Each row has a name. Each question is about the rows just above it.

[-85 -28 -39  34  54] : zaz
[-29  27 -29  -8 -29] : gamig
[-29  26  16   8  25] : lopi
[-85  12 -39 -64  54] : vedur
Count of [-29] in gamig:	3
The rest of the row after [-29  27]:	[-29  -8 -29]

[ -3   6 -10  13  55   4   3  26   0   9  30  22  78  11   0  90   7  29
  23  59 -25  -9   0  -1]  mip
[ -3   6 -10  13  55   4  26  26   0   9  30  22  78  11   0  90   7  29
  23  59  17  13   4   1]  mon
[ -7  -7 -10  13  55   4  26  26   0   9  -8  22  78  11   1 -75   7  -7
  23  59  -7   9   4   9]  nuni
[  2  -7   4 -11 -40   4 -27 -24  -2  -2 -23 -10 -60 -26   1 -76  -2 -27
 -16 -45 -26  -9   0  -1]  rer
The rest of the row after [55  4  3]:	[ 26   0   9  30  22  78  11   0  90   7  29  23  59 -25  -9   0  -1]
Go on from [-8 22 78 11] to the end of its row.	[  1 -75   7  -7  23  59  -7   9   4   9]
The rest of the row after [  1 -76]:	[ -2 -27 -16 -45 -26  -9   0  -1]
Times [4] occurs in rer:	2
How many times does nuni hold [-7]?	4
Go on from [  2  -7   4 -11] to the end of its row.	[-40   4 -27 -24  -2  -2 -23 -10 -60 -26   1 -76  -2 -27 -16 -45 -26  -9
   0  -1]

[  93   43  -42  -79  -52  -51  -29   -9  -29   50   32   53  -34   91
   29  -47 -100  -50   33   90] : tik
[ 19  43 -41 -79 -52 -50 -29  -8 -29  49  32  53 -34 -48 -31   3  33  53
  31 -17] : kat
[ 79  28 -53 -65   5  79  36 -43  28  49  70  52 -28 -67 -11  72  61 -29
 -71 -24] : Lalak
Go on from [-29  49] to the end of its row.	[ 32  53 -34 -48 -31   3  33  53  31 -17]
How many times does kat hold [-28]?	0
The rest of the row after [-29  49  32  53 -34]:	[-48 -31   3  33  53  31 -17]
The rest of the row after [-79 -52 -50 -29]:	[ -8 -29  49  32  53 -34 -48 -31   3  33  53  31 -17]
The rest of the row after [ 43 -42 -79]:	[ -52  -51  -29   -9  -29   50   32   53  -34   91   29  -47 -100  -50
   33   90]
Go on from [-50 -29  -8] to the end of its row.	[-29  49  32  53 -34 -48 -31   3  33  53  31 -17]
After [-52 -51], its row goes on with	[ -29   -9  -29   50   32   53  -34   91   29  -47 -100  -50   33   90]

[  9  25 -13 -85 -32  37 -31   7  17  22  -3  44  -8 -39  25 -33 -21   1
   0  39  -5  48 -24  29  27  10  41  21  49  53  19 -43 -26  27] = rosi
[  3 -34  18  29  24   3  21   4 -17  -1 -24   6 -29 -16   0  11  -8  49
 -10  -8   4 -14  -5  -6 -21  20  31  -9  13 -16   3  -3   9  10] = bizeg
[-25 -28  23  -4 -14   5  -8  60  22  11  22  19  19  31  28  -8  51 -60
  23   4 -32 -21 -10  12  23 -24  -5 -21  -4 -22  -2  14   9   7] = kuv
[  9  25 -13 -85 -32  37 -31   7  17  22  -3  44  -8 -39  25 -33 -21   1
   0  39  -5  48 -24  29  27  10  41  21  49   3   0  10 -11   7] = Tob
[ 13   7 -25   1  22  -9   0   3 -16 -28  -6 -21  14   0  -5 -30 -39  -6
  31   0  -6  17  -1  -4 -20  20 -11 -11 -21   4  -4  10 -14  14] = radaf
Go on from [24  3] to the end of its row.	[ 21   4 -17  -1 -24   6 -29 -16   0  11  -8  49 -10  -8   4 -14  -5  -6
 -21  20  31  -9  13 -16   3  -3   9  10]
The rest of the row after [-21  20]:	[ 31  -9  13 -16   3  -3   9  10]

[ 38 -12   6  -4   9  -3   4  28  -3  53  19  -6   4   2 -23  -5  -9  -2
  13  28]  popak
[-30 -33 -13  33  23   2 -32   8  22 -62 -22 -32  50 -32   3 -17   8   8
  -9 -32]  buko
[ 38 -12   6  -4   9  -6   4  28  -3  53  19  -6   4   2 -23  -5  -9  -2
  13  28]  tunak
[-30  -9 -13  33  23   2  45 -23  22 -62  19  -7  50 -25   3  22  51   8
  -9 -32]  gosi
After [-30 -33], its row goes on with	[-13  33  23   2 -32   8  22 -62 -22 -32  50 -32   3 -17   8   8  -9 -32]
Times [-32] occurs in buko:	4

[ 9 37 37 37 37  9] : furep
[  3  65   2   2 -39  60] : bepar
[ 72 -46 -18  33 -13 -23] : lar
[-69   2   2   2   2  38] : fip
[-54  19  29 -32   5  49] : latep
Times [2] occurs in fip:	4
Count of [2] in bepar:	2
Times [37] occurs in furep:	4
Count of [-13] in lar:	1

[ -2  -1   2   2  -2 -11  -2   1  -4   4   1  -7   1  -2   4 -11   2   0
  -2   2   0  -1   1 -29   1   0  -4  -2  -4 -22  -4   2   0   5 -33  -7
  -3 -10  -3 -20 -11 -28 -10  -3] : zolib
[ 22  -7  -9  58   6  11 -79  72 -72  63 -11  -2 -13  29 -16  -3  64 -10
  -8 -12  37 -71 -14   1 -12 -73  17  11   6   2 -69  -7 -14 -16 -71  -1
 -72 -73  60 -71  59   6  61  25] : femi
[ 29  -4 -11  -5  29  19 -71  74 -71  77  -5   0  -6  40 -13   3  64 -13
  -4  -9  55 -76  -3   7  -6 -76  24  17  47   7 -71 -10   1 -19   6   7
 -80 -80  72   5  59   4  76  36] : kug
[ 22  -7  -9 -14  17  11 -79 -52 -72  59 -11  -2 -13  29 -16  -3  64 -10
  -8  -7  37 -71 -14   1 -12  33  -3  11  38   2 -69  -7 -14  59   2  -1
 -72 -10  60   2  59   6 -10  25] : fazus
[ -2  -1   2   2  -2 -11 -88   1 -72  64   1  -7   1  -2   4 -11   2   0
  -2   2   0  -1   1 -29   1   0  -4  -2  -4 -22   7   2   0   5 -33  -7
  -3 -10  -3 -20 -11 -28 -10  -3] : bap
[ 22  -7  -9 -14  17  11 -79  72 -72  63 -11  -2 -13  29 -16  -3  64 -10
  -8 -12  37 -71 -14   1 -12 -73  17  11  38   2 -69  -7 -14 -16   2  -1
 -72   8  -2 -26  15 -31  10   8] : pebu
Times [59] occurs in fazus:	3
Count of [-10] in fazus:	3
Go on from [-71  59   6] to the end of its row.	[61 25]
Times [6] occurs in femi:	3

[ 78 -64  20  25 -90] = panob
[ 71 -41 -41  -7  87] = tobav
[ 72 -41  27   5 -86] = Bogit
[ 78 -64  20 -41 -61] = ropu
[ 64 -73 -10  48 -83] = nivub
[ 13   2 -56  25  58] = zatu
[ 72 -41  27   5 -85] = tate
[-85 -64  20  26 -30] = nus
[-13  23  93 -42 -61] = Simeb
After [  2 -56], its row goes on with	[25 58]
The rest of the row after [-41  -7]:	[87]
After [-13  23  93 -42], its row goes on with	[-61]
The rest of the row after [ 71 -41 -41  -7]:	[87]
[-85 -64  20  26 -30] is in which row?	nus
The rest of the row after [-64  20  25]:	[-90]

[ 40  80  59 -58] -> Nef
[ 65 -24 -28 -54] -> Pum
[-31  -6 -79  64] -> pipa
[30 14 14 30] -> Fidig
[-82 -64 -27 -54] -> fanos
[-83  15 -15  50] -> sobe
[  9 -77 -74 -54] -> gatir
[-19 -46 -53 -35] -> tobo
[-40 -25  30  30] -> Darep
Whose row is [-19 -46 -53 -35]?	tobo
After [-83  15], its row goes on with	[-15  50]
The rest of the row after [-83  15 -15]:	[50]
Whose row is [-83  15 -15  50]?	sobe
Times [30] occurs in Fidig:	2
Times [30] occurs in Darep:	2
Go on from [-19 -46 -53] to the end of its row.	[-35]

[-16  53 -11   5  14  33  63  33   5  34  27 -18  23   6  17 -19] -> Rik
[  7  24 -18  -3 -16 -18  45  61  32 -22  24   9 -11 -18  17 -21] -> beb
[  7  24 -18  -3 -16 -18  45  61   5  33  11   9 -11 -18  17 -16] -> bevub
Go on from [  5  34  27 -18  23] to the end of its row.	[  6  17 -19]
Count of [5] in Rik:	2
Go on from [  5  33  11   9 -11] to the end of its row.	[-18  17 -16]
Count of [-18] in beb:	3
Count of [17] in beb:	1
Go on from [ 5 34] to the end of its row.	[ 27 -18  23   6  17 -19]

